Read these off the row that follows.
1) Find the entry just right of 106.
2) Find the entry just left of 127.
[132 128 131 106 127 138 122 128 126]
1) 127
2) 106

Questions about the grid below. Counting starts at 1.
1) What is the entry directly below the centre entry?
2) What is the entry just left of the largest entry?
3) What is the bottom entry of the column that holds the smallest entry?
4) What is the entry at row 1, column 1?
5) What is the entry directly above the smallest entry?
6) What is the entry just left of the smallest entry?
7) What is the entry just right of the centre entry?
8) What is the entry at row 3, column 2?
[[124 126 142 119 135 129 133]
 [135 119 129 115 130 129 139]
 [127 124 134 140 127 133 140]
 [127 134 128 127 141 129 155]
 [133 109 137 121 128 122 125]
 [123 131 130 126 125 125 149]
 [116 140 138 122 145 119 118]
 [117 143 129 128 132 147 147]
 [122 130 142 120 137 128 129]
 [136 105 143 117 130 127 130]
 [141  99 139 131 115 130 133]]
1) 122
2) 129
3) 99
4) 124
5) 105
6) 141
7) 125
8) 124

Questions about the row below.
1) What is the 1st entry from the left?
2) What is the third entry from the right?
3) What is the 4th entry from the end?
[152 138 134 131 101 100 141]
1) 152
2) 101
3) 131

[[120, 146, 132, 102, 136, 127, 121, 136, 116, 124, 127, 135, 133, 140], [134, 126, 124, 130, 125, 136, 127, 122, 134, 127, 130, 132, 124, 125], [126, 134, 155, 118, 124, 140, 155, 133, 124, 144, 117, 128, 109, 137], [120, 136, 121, 101, 111, 109, 129, 131, 140, 111, 109, 140, 116, 130]]
The 2nd smallest entry -> 102
Read off the entry just right of 144.
A: 117
Read off the entry just left of 131.
A: 129
The first entry in reading order -> 120
The smallest entry: 101
Read off the 3rd entry in reading order.
A: 132

Questions about the array below.
1) The smallest entry in the first row?
2) The second entry on the diagonal from the top-right corner?
3) The top entry of the column that holds the smallest entry?
4) The entry directly above the largest entry?
5) The entry in the bottom-left corner?
6) The 1st entry on the diagonal from the top-right corner?
7) The smallest entry?
8) The bottom entry of the column that holds the smallest entry?
[[122 125 118 125 132 138 124 117 125 135 138 122 137]
 [135 126 133 125 118 142 126 121 125 141 141 112 126]
 [128 128 128 128 128 128 128 128 128 128 128 128 128]
 [127 127 126 126 127 130 125 130 125 138 130 118 131]
 [145 124 123 122 110 144 125 127 121 140 143 100 138]
 [118 128 123 130 139 126 128 121 130 120 126 143 130]]
1) 117
2) 112
3) 122
4) 127
5) 118
6) 137
7) 100
8) 143
